Here is a tiny trained network, its code and every weight. The questions are about switching its units off for an input and a class, where a switched-off unit gives its printed mean instead of its output.

import numpy as np


def w(rows, s, z=0):
    codes = np.array(rows[::2]) - 128.0
    scale = np.full(codes.shape[1], s)
    scale[-1] = z or s
    return codes * scale


def f(y):
    return np.maximum(y, 0)


def log_softmax(a):
    a = a - a.max(-1, keepdims=True)
    return a - np.log(np.exp(a).sum(-1, keepdims=True))


def net(x, mask):
    res = np.array(x, float).reshape(1, 6) / 4 @ E
    y = f(res @ A[0][:, :-1].T + A[0][:, -1])
    res = res + np.where(mask, y, B[0][:, -1]) @ B[0][:, :-1]
    return log_softmax(res[-1] @ U[:, :-1].T + U[:, -1])


A, B = {}, {}
E = w([
[131,127,128,131],'x0',
[40,135,59,77],'x1',
[174,130,136,2],'x2',
[67,29,211,108],'x3',
[128,128,127,128],'x4',
[176,18,56,141],'x5',
],0.0079)
A[0] = w([
[115,76,215,79,114],'neuron 1',
[87,66,175,100,18],'neuron 2',
[74,213,208,116,65],'neuron 3',
[169,48,36,145,101],'neuron 4',
[86,90,190,118,66],'neuron 5',
[15,108,50,56,61],'neuron 6',
[221,110,202,126,80],'neuron 7',
[202,130,130,24,30],'neuron 8',
[183,117,190,194,103],'neuron 9',
[173,192,72,137,83],'neuron 10',
[92,188,173,116,30],'neuron 11',
[128,94,76,187,99],'neuron 12',
[90,192,173,113,27],'neuron 13',
[85,128,96,242,24],'neuron 14',
[178,127,230,155,114],'neuron 15',
[43,144,83,114,89],'neuron 16',
[63,161,149,206,85],'neuron 17',
[178,201,54,144,36],'neuron 18',
[105,78,167,112,32],'neuron 19',
[225,219,51,109,86],'neuron 20',
[205,115,193,157,36],'neuron 21',
[99,74,176,102,32],'neuron 22',
[162,62,79,117,83],'neuron 23',
[91,74,196,105,34],'neuron 24',
[97,118,103,254,78],'neuron 25',
[160,42,63,133,41],'neuron 26',
[35,124,73,98,41],'neuron 27',
[171,197,64,144,69],'neuron 28',
[148,50,69,131,97],'neuron 29',
[132,116,125,225,116],'neuron 30',
[190,114,170,144,66],'neuron 31',
[75,203,166,130,117],'neuron 32',
[217,117,131,8,32],'neuron 33',
[89,198,184,111,42],'neuron 34',
[162,70,84,130,3],'neuron 35',
[206,137,177,218,98],'neuron 36',
],0.0087,0.0068)
B[0] = w([
[59,75,103,212,254],'neuron 1',
[75,99,118,216,177],'neuron 2',
[247,138,178,183,215],'neuron 3',
[223,194,229,163,249],'neuron 4',
[53,77,96,220,191],'neuron 5',
[175,214,14,162,233],'neuron 6',
[98,204,12,111,202],'neuron 7',
[22,208,204,26,199],'neuron 8',
[130,172,30,120,206],'neuron 9',
[31,18,147,210,198],'neuron 10',
[200,178,178,162,156],'neuron 11',
[145,155,189,87,196],'neuron 12',
[219,197,196,172,158],'neuron 13',
[19,156,189,34,197],'neuron 14',
[151,151,11,144,224],'neuron 15',
[173,202,32,109,189],'neuron 16',
[111,128,171,25,209],'neuron 17',
[57,29,138,212,193],'neuron 18',
[77,105,140,192,158],'neuron 19',
[27,21,126,225,255],'neuron 20',
[108,236,19,136,167],'neuron 21',
[57,81,142,218,172],'neuron 22',
[177,215,194,166,196],'neuron 23',
[37,58,124,231,189],'neuron 24',
[48,156,171,3,236],'neuron 25',
[187,217,225,213,197],'neuron 26',
[153,229,20,136,179],'neuron 27',
[50,10,139,205,198],'neuron 28',
[196,198,195,171,218],'neuron 29',
[73,143,146,14,224],'neuron 30',
[96,213,51,125,160],'neuron 31',
[228,86,182,138,216],'neuron 32',
[16,207,199,36,222],'neuron 33',
[238,179,200,185,174],'neuron 34',
[168,174,196,202,147],'neuron 35',
[135,149,56,97,220],'neuron 36',
],0.0057,0.0047)
U = w([
[64,65,125,207,92],'0',
[219,158,201,164,95],'1',
[132,105,113,106,248],'2',
[58,154,168,34,97],'3',
[137,170,8,131,87],'4',
],0.011,0.015)

Each question gives the input, the list of numbers given to net, and the class t.
The units are the neurons (one row each of A and B). Each row of codes is followed by its name. A weight is (code - 128) times the scale printed after its matrix; where a second scale follows, it is the last column's (A, B and U).
mask holds one flag per neuron, in row order. A switched-off neuron (its flag False) gives its mean, the last column of its row in B, instead of its output. The means were averaged over made-up inputs and are rounded, as every weight is.
A unit's drop is (log p(t) with every unit on - log p(t) with that unit switched off) / (log p(t) with every unit on - log p(t) with every unit switched off).
The circuit of an input: a set's keep is (log p(t) with only the set's units on - log p(t) with every unit switched off) / (log p(t) with every unit on - log p(t) with every unit switched off). Starting from the 12 units with the biggest drops (on a tie, the unit counted first), units are removed one at a time, each time the one whose removal leaves the highest keep (on an exact tie, the one counted first), for as long as the keep stays at least 0.8.
units of the circuit, in order: the units of the circuit, biggest drop first
most important unit: the unit with the biggest drop
top k neurons: the k neurons with the biggest drops, biggest first
drop of u: that unit's drop, to one decimal
input [5,5,-6,-5,4,6], class 1: units of the circuit, in order : neuron 4; neuron 26
input [-6,-7,-8,2,-7,-5], class 3: most important unit : neuron 25
input [5,6,8,-4,6,8], class 1: units of the circuit, in order : neuron 4; neuron 26
input [4,7,-4,1,1,2], class 4: units of the circuit, in order : neuron 6; neuron 27
input [3,-8,7,4,-3,-5], class 4: top 2 neurons : neuron 15; neuron 7
input [-2,-2,-6,-3,1,-5], class 3: units of the circuit, in order : neuron 25; neuron 17
input [-4,-4,5,5,-8,-3], class 0: units of the circuit, in order : neuron 1; neuron 24
input [4,3,-7,7,6,-8], class 1: units of the circuit, in order : neuron 3; neuron 34
input [3,7,-2,1,-2,-5], class 4: units of the circuit, in order : neuron 6; neuron 16
input [-3,-1,-7,-5,4,-4], class 3: units of the circuit, in order : neuron 25; neuron 14
input [0,-2,-4,0,0,4], class 1: units of the circuit, in order : neuron 4; neuron 20
input [5,-5,7,-1,3,-4], class 3: top 3 neurons : neuron 33; neuron 8; neuron 6
input [6,8,-4,7,0,1], class 4: top 4 neurons : neuron 6; neuron 27; neuron 16; neuron 20
input [5,-6,7,7,0,5], class 0: top 3 neurons : neuron 1; neuron 24; neuron 22
input [2,5,8,-1,1,6], class 3: units of the circuit, in order : neuron 33
input [-7,-8,3,8,6,-8], class 0: top 3 neurons : neuron 1; neuron 24; neuron 5
input [-1,-2,1,-8,-6,8], class 0: drop of neuron 20 : 1.0
input [7,-4,-1,4,-5,8], class 1: drop of neuron 2 : 0.0
input [-1,7,8,-8,-8,-1], class 0: drop of neuron 28 : 0.2
input [-7,6,5,7,8,2], class 0: drop of neuron 24 : 0.2
